Below are the code and all the weights of a small trained network. Each question names an input and a target symbol and asks about switching units off, where a switched-off unit gives its printed mean instead of its output.

import numpy as np


def w(rows, s, z=0):
    codes = np.array(rows[::2]) - 128.0
    scale = np.full(codes.shape[1], s)
    scale[-1] = z or s
    return codes * scale


def f(y):
    return y / 2 * (1 + np.tanh(0.7978845608 * (y + 0.044715 * y**3)))


def softmax(a):
    e = np.exp(a - a.max(-1, keepdims=True))
    return e / e.sum(-1, keepdims=True)


def log_softmax(a):
    a = a - a.max(-1, keepdims=True)
    return a - np.log(np.exp(a).sum(-1, keepdims=True))


def net(x, mask):
    ids = ['ΓΔΠΦΨΩαβεζηλμξτ'.index(c) for c in x.split()]
    T = len(ids)
    res = E[ids] + P[:T]
    r = res
    for j in range(2):
        rows = slice(4 * j, 4 * j + 4)
        q, k, v = (r @ M[0][rows].T for M in (Q, K, V))
        z = softmax(np.where(np.tri(T) > 0, q @ k.T / 4**0.5, -1e9)) @ v
        o = O[0][rows]
        res = res + np.where(mask[j], z, o[:, -1]) @ o[:, :-1]
    y = f(res @ A[0][:, :-1].T + A[0][:, -1])
    res = res + np.where(mask[2:26], y, B[0][:, -1]) @ B[0][:, :-1]
    return log_softmax(res[-1] @ U[:, :-1].T + U[:, -1])


Q, K, V, O, A, B = {}, {}, {}, {}, {}, {}
E = w([
[106,122,96],'Γ',
[56,156,87],'Δ',
[132,108,113],'Π',
[153,98,54],'Φ',
[218,67,28],'Ψ',
[129,149,134],'Ω',
[160,97,19],'α',
[112,128,68],'β',
[134,144,134],'ε',
[137,122,94],'ζ',
[129,139,124],'η',
[201,117,143],'λ',
[207,93,91],'μ',
[164,94,83],'ξ',
[184,83,7],'τ',
],0.015)
P = w([
[138,117,80],'0',
[124,116,130],'1',
[171,142,69],'2',
[121,102,129],'3',
[187,174,55],'4',
[118,89,130],'5',
[203,213,49],'6',
[114,74,131],'7',
[224,254,38],'8',
[109,59,132],'9',
],0.024)
Q[0] = w([
[126,110,81],'head 0',
[186,87,59],'head 0',
[175,80,37],'head 0',
[105,144,252],'head 0',
[150,168,127],'head 1',
[159,180,128],'head 1',
[148,173,115],'head 1',
[142,145,97],'head 1',
],0.021)
K[0] = w([
[38,71,149],'head 0',
[98,47,182],'head 0',
[115,2,165],'head 0',
[182,229,128],'head 0',
[110,78,153],'head 1',
[98,65,192],'head 1',
[126,56,137],'head 1',
[105,100,120],'head 1',
],0.018)
V[0] = w([
[79,204,116],'head 0',
[83,80,147],'head 0',
[6,95,121],'head 0',
[219,76,164],'head 0',
[129,127,129],'head 1',
[115,92,136],'head 1',
[146,163,126],'head 1',
[159,165,141],'head 1',
],0.016)
O[0] = w([
[75,216,87,2],'head 0',
[74,74,144,177],'head 0',
[2,59,58,174],'head 0',
[229,76,221,184],'head 0',
[128,126,128,127],'head 1',
[108,69,146,85],'head 1',
[156,192,124,162],'head 1',
[145,188,134,139],'head 1',
],0.0083,0.0091)
A[0] = w([
[102,102,148,126],'neuron 0',
[48,122,255,181],'neuron 1',
[147,43,176,84],'neuron 2',
[10,59,153,127],'neuron 3',
[164,41,142,109],'neuron 4',
[139,130,144,156],'neuron 5',
[119,66,191,100],'neuron 6',
[31,108,221,163],'neuron 7',
[24,100,127,149],'neuron 8',
[177,199,99,57],'neuron 9',
[187,169,57,75],'neuron 10',
[130,233,165,157],'neuron 11',
[64,64,141,81],'neuron 12',
[80,91,230,198],'neuron 13',
[190,196,100,7],'neuron 14',
[64,36,103,168],'neuron 15',
[200,209,152,31],'neuron 16',
[108,189,93,158],'neuron 17',
[72,54,217,180],'neuron 18',
[157,208,68,110],'neuron 19',
[81,137,244,192],'neuron 20',
[68,53,237,185],'neuron 21',
[154,253,62,163],'neuron 22',
[82,221,207,254],'neuron 23',
],0.013,0.0098)
B[0] = w([
[120,115,153,129],'neuron 0',
[201,219,32,132],'neuron 1',
[145,71,153,211],'neuron 2',
[172,173,74,182],'neuron 3',
[136,101,109,252],'neuron 4',
[114,134,91,148],'neuron 5',
[155,163,164,163],'neuron 6',
[207,130,90,140],'neuron 7',
[111,164,93,187],'neuron 8',
[98,137,202,138],'neuron 9',
[103,205,143,195],'neuron 10',
[158,176,71,128],'neuron 11',
[210,107,152,151],'neuron 12',
[165,199,153,152],'neuron 13',
[81,145,191,141],'neuron 14',
[51,85,132,234],'neuron 15',
[81,110,142,159],'neuron 16',
[148,118,169,158],'neuron 17',
[106,194,179,165],'neuron 18',
[110,162,179,159],'neuron 19',
[191,224,49,134],'neuron 20',
[56,245,174,167],'neuron 21',
[186,147,196,172],'neuron 22',
[212,80,98,132],'neuron 23',
],0.012,0.014)
U = w([
[35,73,48,112],'Γ',
[84,225,77,31],'Δ',
[96,13,77,119],'Π',
[193,118,15,167],'Φ',
[181,61,151,74],'Ψ',
[128,223,161,84],'Ω',
[214,175,73,176],'α',
[42,145,165,254],'β',
[177,206,157,81],'ε',
[171,178,90,212],'ζ',
[169,158,170,133],'η',
[61,136,254,66],'λ',
[59,43,188,170],'μ',
[217,51,34,100],'ξ',
[243,156,75,128],'τ',
],0.011,0.012)

Each question gives the input, a string of symbols that net reads in full, and the target symbol t.
The units are the heads (4 rows each of Q, K, V and O) and the neurons (one row each of A and B). Each row of codes is followed by its name. A weight is (code - 128) times the scale printed after its matrix; where a second scale follows, it is the last column's (O, A, B and U).
mask holds one flag per unit, heads first, then neurons. A switched-off unit (its flag False) gives its mean, the last column of its rows in O or B, instead of its output. The means were averaged over made-up inputs and are rounded, as every weight is.
A unit's drop is (log p(t) with every unit on - log p(t) with that unit switched off) / (log p(t) with every unit on - log p(t) with every unit switched off).
The circuit of an input: a set's keep is (log p(t) with only the set's units on - log p(t) with every unit switched off) / (log p(t) with every unit on - log p(t) with every unit switched off). Starting from the 12 units with the biggest drops (on a tie, the unit counted first), units are removed one at a time, each time the one whose removal leaves the highest keep (on an exact tie, the one counted first), for as long as the keep stays at least 0.8.
circuit, biggest first: the units of the circuit, biggest drop first
unit that matters most: the unit with the biggest drop
top k neurons: the k neurons with the biggest drops, biggest first
which heads matter: for each layer, one digit per head in row order, 1 if its drop is at least 0.15 and else 0, layers parted by /
input Ψ β Δ ε ξ τ μ Γ η, target Γ: circuit, biggest first : [head 1; head 0]
input Δ Δ ξ, target Δ: which heads matter : 10
input β Γ μ, target Γ: circuit, biggest first : [head 1; head 0; neuron 15]
input β β Φ, target β: unit that matters most : head 0
input Δ Δ Δ ξ β Δ Ψ α, target Π: which heads matter : 11
input ξ λ Γ β Δ, target β: which heads matter : 11
input λ β Φ Ψ, target Ψ: which heads matter : 10
input ξ λ Ψ ξ β λ Γ μ, target η: which heads matter : 11
input η β Ω, target β: circuit, biggest first : [head 0; neuron 3]
input ξ ξ ε β β ξ Ω Φ Ψ, target Φ: circuit, biggest first : [head 1; head 0; neuron 22]
input λ Ω β Ω Φ ε Φ, target ε: top 4 neurons : [neuron 22; neuron 15; neuron 10; neuron 19]
input ε β Γ μ, target η: which heads matter : 10
input β λ β, target λ: which heads matter : 10
input β Φ β Φ, target μ: unit that matters most : neuron 10
input Ω λ τ Δ τ β η Ψ ζ, target Ψ: which heads matter : 11
input β λ ξ Δ β β Δ Γ, target Δ: which heads matter : 10
input τ β β ξ Γ η ε λ Π, target λ: which heads matter : 00
input η Ψ Π, target Ψ: which heads matter : 11
input Γ ζ α β β ξ, target λ: which heads matter : 10
input Π Ψ Γ Ψ α, target Ψ: unit that matters most : head 1
input Ω Ψ β, target Ψ: top 2 neurons : [neuron 15; neuron 21]
input α τ Δ Δ, target Φ: which heads matter : 10
input Δ Π α Δ ξ τ, target ξ: circuit, biggest first : [head 0; neuron 4]
input λ ξ α Δ η ε, target α: which heads matter : 10
input Δ η Φ Π η Γ ξ Δ β, target Δ: which heads matter : 11
input ξ ξ Γ ζ ξ ζ Φ Δ, target Φ: circuit, biggest first : [neuron 3; head 0]
input Γ Δ τ Δ Γ Ψ μ β, target Γ: unit that matters most : head 1
input λ Δ ξ Φ β λ μ Γ Ω, target Γ: circuit, biggest first : [head 1; head 0]
input β τ Ψ Γ β Π β ξ β Γ, target Δ: circuit, biggest first : [head 0; neuron 3; neuron 21]
